Below is a small trained network, with its code and all its weights. Each question gives an input and a target symbol and asks what happens when units are switched off, that is, made to give their printed mean instead of their output.

import numpy as np


def w(rows, s, z=0):
    codes = np.array(rows[::2]) - 128.0
    scale = np.full(codes.shape[1], s)
    scale[-1] = z or s
    return codes * scale


def f(y):
    return np.maximum(y, 0)


def softmax(a):
    e = np.exp(a - a.max(-1, keepdims=True))
    return e / e.sum(-1, keepdims=True)


def log_softmax(a):
    a = a - a.max(-1, keepdims=True)
    return a - np.log(np.exp(a).sum(-1, keepdims=True))


def net(x, mask):
    ids = ['Δβεζλμξτ'.index(c) for c in x.split()]
    T = len(ids)
    res = E[ids] + P[:T]
    r = res
    for j in range(2):
        rows = slice(4 * j, 4 * j + 4)
        q, k, v = (r @ M[0][rows].T for M in (Q, K, V))
        z = softmax(np.where(np.tri(T) > 0, q @ k.T / 4**0.5, -1e9)) @ v
        o = O[0][rows]
        res = res + np.where(mask[j], z, o[:, -1]) @ o[:, :-1]
    y = f(res @ A[0][:, :-1].T + A[0][:, -1])
    res = res + np.where(mask[2:6], y, B[0][:, -1]) @ B[0][:, :-1]
    return log_softmax(res[-1] @ U[:, :-1].T + U[:, -1])


Q, K, V, O, A, B = {}, {}, {}, {}, {}, {}
E = w([
[134,111,218,157,212,95],'Δ',
[113,180,152,145,201,179],'β',
[94,133,108,160,130,66],'ε',
[64,252,116,154,92,142],'ζ',
[100,195,68,127,178,212],'λ',
[151,88,122,157,211,119],'μ',
[123,107,19,157,125,113],'ξ',
[84,161,126,210,162,123],'τ',
],0.014)
P = w([
[210,167,132,146,110,99],'0',
[183,134,177,202,84,151],'1',
[157,180,74,104,220,30],'2',
[126,113,179,167,92,134],'3',
[128,158,79,140,231,46],'4',
[84,91,181,153,98,126],'5',
[104,153,88,146,239,53],'6',
[48,68,181,140,103,121],'7',
[103,150,91,157,250,60],'8',
[64,55,160,127,96,104],'9',
],0.017)
Q[0] = w([
[119,182,91,167,176,89],'head 0',
[115,144,77,180,176,76],'head 0',
[170,100,125,115,147,119],'head 0',
[111,158,129,128,194,101],'head 0',
[132,147,199,45,147,141],'head 1',
[96,210,66,77,126,111],'head 1',
[132,130,163,187,109,33],'head 1',
[149,87,176,104,5,217],'head 1',
],0.016)
K[0] = w([
[68,101,139,100,105,186],'head 0',
[25,59,89,146,117,137],'head 0',
[104,171,126,152,173,148],'head 0',
[76,70,194,106,157,148],'head 0',
[102,216,182,76,178,152],'head 1',
[3,180,53,150,117,171],'head 1',
[108,130,194,148,61,23],'head 1',
[244,220,106,169,150,68],'head 1',
],0.013)
V[0] = w([
[120,175,129,114,13,101],'head 0',
[71,133,88,134,156,147],'head 0',
[106,147,249,111,142,110],'head 0',
[123,78,111,62,111,44],'head 0',
[131,170,110,100,138,210],'head 1',
[136,178,115,78,60,191],'head 1',
[165,120,96,150,135,129],'head 1',
[158,78,103,96,159,117],'head 1',
],0.016)
O[0] = w([
[150,153,120,44,144,196,86],'head 0',
[119,38,107,120,130,141,133],'head 0',
[254,157,166,138,89,101,99],'head 0',
[99,151,97,66,131,78,81],'head 0',
[126,54,109,125,110,74,43],'head 1',
[136,77,65,99,137,87,9],'head 1',
[109,148,170,127,131,104,161],'head 1',
[161,167,143,150,113,99,104],'head 1',
],0.014,0.011)
A[0] = w([
[197,109,212,177,47,109,126],'neuron 0',
[31,41,193,194,147,134,12],'neuron 1',
[49,2,112,2,142,45,2],'neuron 2',
[254,103,106,146,107,92,130],'neuron 3',
],0.0078,0.0056)
B[0] = w([
[74,80,30,67,132,124,241],'neuron 0',
[171,154,54,76,69,129,248],'neuron 1',
[183,246,1,229,158,191,158],'neuron 2',
[148,92,242,78,7,81,169],'neuron 3',
],0.0093,0.015)
U = w([
[214,207,147,80,103,60,63],'Δ',
[171,189,178,236,152,31,75],'β',
[220,141,140,49,139,150,91],'ε',
[208,169,81,152,103,96,31],'ζ',
[149,122,248,236,61,254,151],'λ',
[62,39,198,124,72,133,239],'μ',
[246,243,150,110,149,135,4],'ξ',
[95,127,112,40,168,34,254],'τ',
],0.0062)

Each question gives the input, a string of symbols that net reads in full, and the target symbol t.
The units are the heads (4 rows each of Q, K, V and O) and the neurons (one row each of A and B). Each row of codes is followed by its name. A weight is (code - 128) times the scale printed after its matrix; where a second scale follows, it is the last column's (O, A, B and U).
mask holds one flag per unit, heads first, then neurons. A switched-off unit (its flag False) gives its mean, the last column of its rows in O or B, instead of its output. The means were averaged over made-up inputs and are rounded, as every weight is.
A unit's drop is (log p(t) with every unit on - log p(t) with that unit switched off) / (log p(t) with every unit on - log p(t) with every unit switched off).
The circuit of an input: a set's keep is (log p(t) with only the set's units on - log p(t) with every unit switched off) / (log p(t) with every unit on - log p(t) with every unit switched off). Starting from all 6 units, units are removed one at a time, each time the one whose removal leaves the highest keep (on an exact tie, the one counted first), for as long as the keep stays at least 0.8.
units of the circuit, in order: the units of the circuit, biggest drop first
top k neurons: the k neurons with the biggest drops, biggest first
drop of u: that unit's drop, to one decimal
input ζ Δ μ β ζ, target μ: top 3 neurons	(neuron 3; neuron 0; neuron 1)
input ε ξ ξ Δ λ Δ ε τ λ, target λ: units of the circuit, in order	(head 1; neuron 0)
input Δ ξ Δ ξ ξ ξ τ Δ λ ε, target λ: top neuron	(neuron 0)
input μ ξ ξ ζ ξ ξ ξ τ μ, target λ: units of the circuit, in order	(head 1; neuron 1; head 0)
input β ξ ξ μ τ Δ λ, target Δ: units of the circuit, in order	(head 0; neuron 3)
input ξ ξ ξ β μ, target μ: units of the circuit, in order	(head 0; neuron 3; head 1; neuron 0)
input μ ξ β ξ ε ξ λ ξ, target ζ: top 2 neurons	(neuron 2; neuron 1)
input ξ Δ ξ τ β, target λ: units of the circuit, in order	(head 0; neuron 1)
input Δ μ β Δ τ, target Δ: top 2 neurons	(neuron 0; neuron 3)
input ε ξ μ λ ξ, target ζ: units of the circuit, in order	(head 1; neuron 2)
input λ μ Δ μ λ, target β: units of the circuit, in order	(head 0; neuron 1)
input λ β Δ, target μ: top 2 neurons	(neuron 3; neuron 0)
input Δ ξ ε μ Δ ζ τ, target ε: units of the circuit, in order	(head 0; head 1)
input ξ ε μ ξ ξ β λ μ ε, target β: units of the circuit, in order	(head 0)
input ξ Δ Δ λ τ τ ξ, target λ: units of the circuit, in order	(head 0; head 1; neuron 1)
input Δ Δ Δ, target Δ: top 2 neurons	(neuron 0; neuron 3)
input ξ Δ λ Δ ξ τ λ λ ζ, target ζ: top 3 neurons	(neuron 2; neuron 1; neuron 0)
input μ Δ ε, target Δ: top 2 neurons	(neuron 0; neuron 3)
input ξ Δ ξ λ μ β ξ, target μ: drop of head 0	0.9
input Δ μ μ ξ λ λ Δ λ ε, target ζ: drop of neuron 1	0.1
